Below are the code and all the weights of a small trained network. Each question names an input and a target symbol and asks about switching units off, where a switched-off unit gives its printed mean instead of its output.

import numpy as np


def w(rows, s, z=0):
    codes = np.array(rows[::2]) - 128.0
    scale = np.full(codes.shape[1], s)
    scale[-1] = z or s
    return codes * scale


def softmax(a):
    e = np.exp(a - a.max(-1, keepdims=True))
    return e / e.sum(-1, keepdims=True)


def log_softmax(a):
    a = a - a.max(-1, keepdims=True)
    return a - np.log(np.exp(a).sum(-1, keepdims=True))


def net(x, mask):
    ids = ['αγεηθξφψω'.index(c) for c in x.split()]
    T = len(ids)
    res = E[ids] + P[:T]
    u = 0
    for l in range(2):
        r = res
        for j in range(3):
            rows = slice(4 * j, 4 * j + 4)
            q, k, v = (r @ M[l][rows].T for M in (Q, K, V))
            z = softmax(np.where(np.tri(T) > 0, q @ k.T / 4**0.5, -1e9)) @ v
            o = O[l][rows]
            res = res + np.where(mask[u + j], z, o[:, -1]) @ o[:, :-1]
        u += 3
    return log_softmax(res[-1] @ U[:, :-1].T + U[:, -1])


Q, K, V, O = {}, {}, {}, {}
E = w([
[88,65,163,113,112],'α',
[54,163,174,106,198],'γ',
[131,138,158,39,169],'ε',
[175,92,186,106,31],'η',
[136,202,178,104,118],'θ',
[136,103,252,108,203],'ξ',
[133,115,223,127,99],'φ',
[88,128,194,195,49],'ψ',
[82,127,76,155,60],'ω',
],0.015)
P = w([
[105,142,149,69,108],'0',
[110,141,131,78,107],'1',
[164,123,97,153,138],'2',
[32,180,169,142,134],'3',
[125,114,31,31,64],'4',
[202,127,95,193,144],'5',
[34,164,247,123,112],'6',
],0.012)
Q[0] = w([
[158,86,102,124,160],'0.h1',
[162,103,103,122,157],'0.h1',
[83,155,147,127,95],'0.h1',
[129,131,165,160,118],'0.h1',
[112,19,80,123,133],'0.h2',
[32,91,6,147,181],'0.h2',
[65,55,38,110,182],'0.h2',
[51,26,51,115,206],'0.h2',
[84,122,219,131,44],'0.h3',
[135,139,103,187,169],'0.h3',
[183,137,95,98,121],'0.h3',
[82,100,166,111,34],'0.h3',
],0.018)
K[0] = w([
[153,120,89,145,160],'0.h1',
[147,125,98,145,143],'0.h1',
[100,138,161,100,109],'0.h1',
[142,110,159,139,134],'0.h1',
[105,90,91,47,65],'0.h2',
[33,132,206,38,77],'0.h2',
[31,104,144,33,66],'0.h2',
[27,129,94,2,70],'0.h2',
[186,98,85,189,157],'0.h3',
[78,169,146,121,49],'0.h3',
[103,104,115,101,146],'0.h3',
[204,132,67,212,234],'0.h3',
],0.017)
V[0] = w([
[130,87,29,163,163],'0.h1',
[49,68,101,40,135],'0.h1',
[191,215,154,59,113],'0.h1',
[126,82,100,90,51],'0.h1',
[116,206,118,152,64],'0.h2',
[178,3,49,161,157],'0.h2',
[109,172,138,149,90],'0.h2',
[141,201,132,138,99],'0.h2',
[19,140,148,139,86],'0.h3',
[86,135,116,93,90],'0.h3',
[219,119,141,206,197],'0.h3',
[100,130,112,61,88],'0.h3',
],0.0037)
O[0] = w([
[231,85,138,192,145,4],'0.h1',
[109,184,176,159,69,203],'0.h1',
[62,93,112,140,125,140],'0.h1',
[94,183,134,157,195,168],'0.h1',
[129,149,123,203,116,136],'0.h2',
[86,144,115,78,254,68],'0.h2',
[142,138,136,178,112,144],'0.h2',
[127,128,111,161,114,124],'0.h2',
[97,148,69,97,120,175],'0.h3',
[111,130,101,92,123,148],'0.h3',
[156,136,170,202,150,82],'0.h3',
[116,104,107,74,118,148],'0.h3',
],0.0042,0.0035)
Q[1] = w([
[55,91,179,3,120],'1.h1',
[71,110,117,143,170],'1.h1',
[177,161,77,135,115],'1.h1',
[110,129,239,161,163],'1.h1',
[85,163,171,87,133],'1.h2',
[98,185,248,176,152],'1.h2',
[198,56,102,130,175],'1.h2',
[113,70,108,109,113],'1.h2',
[93,158,198,145,59],'1.h3',
[64,141,158,139,128],'1.h3',
[159,138,135,138,140],'1.h3',
[149,132,139,55,133],'1.h3',
],0.025)
K[1] = w([
[173,134,8,195,162],'1.h1',
[105,83,139,152,170],'1.h1',
[70,164,168,81,84],'1.h1',
[253,139,165,183,187],'1.h1',
[176,124,85,118,158],'1.h2',
[216,133,146,197,231],'1.h2',
[87,108,212,68,133],'1.h2',
[69,86,106,99,109],'1.h2',
[221,126,115,180,169],'1.h3',
[131,121,103,192,162],'1.h3',
[126,135,146,129,82],'1.h3',
[125,98,177,100,143],'1.h3',
],0.023)
V[1] = w([
[152,229,139,58,109],'1.h1',
[74,55,196,81,170],'1.h1',
[47,135,50,119,136],'1.h1',
[98,77,189,46,94],'1.h1',
[163,73,173,189,66],'1.h2',
[101,81,115,159,61],'1.h2',
[232,11,127,146,147],'1.h2',
[162,156,203,59,41],'1.h2',
[162,108,107,179,67],'1.h3',
[199,109,234,111,201],'1.h3',
[70,38,121,58,119],'1.h3',
[24,78,234,198,163],'1.h3',
],0.013)
O[1] = w([
[163,216,90,133,178,161],'1.h1',
[61,160,162,143,34,183],'1.h1',
[148,120,201,48,153,152],'1.h1',
[42,212,87,97,101,254],'1.h1',
[87,73,73,74,103,155],'1.h2',
[194,48,96,109,150,201],'1.h2',
[74,189,43,57,53,20],'1.h2',
[139,129,12,200,198,252],'1.h2',
[119,133,87,166,236,141],'1.h3',
[240,136,78,177,29,81],'1.h3',
[135,43,133,50,111,196],'1.h3',
[122,40,194,199,34,203],'1.h3',
],0.011,0.0091)
U = w([
[94,104,173,39,62,58],'α',
[162,157,255,149,103,122],'γ',
[199,222,178,68,95,189],'ε',
[132,143,111,100,128,98],'η',
[227,166,167,168,138,178],'θ',
[230,133,160,138,47,176],'ξ',
[132,121,154,189,101,61],'φ',
[142,51,173,202,131,30],'ψ',
[235,104,177,52,138,252],'ω',
],0.004,0.0036)

Each question gives the input, a string of symbols that net reads in full, and the target symbol t.
The units are the heads (4 rows each of Q, K, V and O). Each row of codes is followed by its name. A weight is (code - 128) times the scale printed after its matrix; where a second scale follows, it is the last column's (O and U).
mask holds one flag per head, layer by layer. A switched-off head (its flag False) gives its mean, the last column of its rows in O, instead of its output. The means were averaged over made-up inputs and are rounded, as every weight is.
A unit's drop is (log p(t) with every unit on - log p(t) with that unit switched off) / (log p(t) with every unit on - log p(t) with every unit switched off).
The circuit of an input: a set's keep is (log p(t) with only the set's units on - log p(t) with every unit switched off) / (log p(t) with every unit on - log p(t) with every unit switched off). Starting from all 6 units, units are removed one at a time, each time the one whose removal leaves the highest keep (on an exact tie, the one counted first), for as long as the keep stays at least 0.8.
units of the circuit, in order: the units of the circuit, biggest drop first
most important unit: the unit with the biggest drop
which heads matter: for each layer, one digit per head in row order, 1 if its drop is at least 0.15 and else 0, layers parted by /
drop of u: that unit's drop, to one decimal
input φ α α γ ω θ α, target θ: which heads matter : 000 / 101
input ψ α ε α, target ε: most important unit : 1.h3
input η ψ γ ε, target γ: which heads matter : 000 / 010
input ω ω ε ε γ, target ω: units of the circuit, in order : 1.h1; 1.h2
input α ω ω ψ α α γ, target α: which heads matter : 000 / 010
input γ ω α ψ, target α: which heads matter : 000 / 010
input α ε α γ ε ε φ, target ε: which heads matter : 000 / 011
input α γ γ α α ψ α, target ψ: which heads matter : 000 / 101
input α ψ η, target θ: which heads matter : 001 / 011
input α α ω φ φ η φ, target η: units of the circuit, in order : 1.h2; 1.h3
input γ ξ φ α α, target ξ: which heads matter : 000 / 001
input η η α φ, target α: units of the circuit, in order : 1.h2; 1.h1
input ψ γ γ γ η, target η: units of the circuit, in order : 1.h2; 1.h1
input α θ θ α α ω θ, target ω: units of the circuit, in order : 1.h1
input η α η ω ε, target ω: which heads matter : 000 / 101
input ψ γ ψ φ, target ψ: units of the circuit, in order : 1.h1; 1.h3
input ψ α ψ α α ξ, target α: which heads matter : 000 / 011
input γ α ε ω, target ε: units of the circuit, in order : 1.h3; 1.h2
input ε φ ξ α ε ω, target η: which heads matter : 001 / 101
input α ψ γ η, target γ: units of the circuit, in order : 1.h2
input α ε η ε, target η: which heads matter : 000 / 011
input α ψ ψ ω, target ψ: units of the circuit, in order : 1.h3; 1.h1
input ψ θ α, target ψ: which heads matter : 000 / 110
input α ψ φ η γ ψ η, target ψ: drop of 1.h3 : 0.5
input α φ γ ξ, target γ: drop of 1.h2 : 0.7
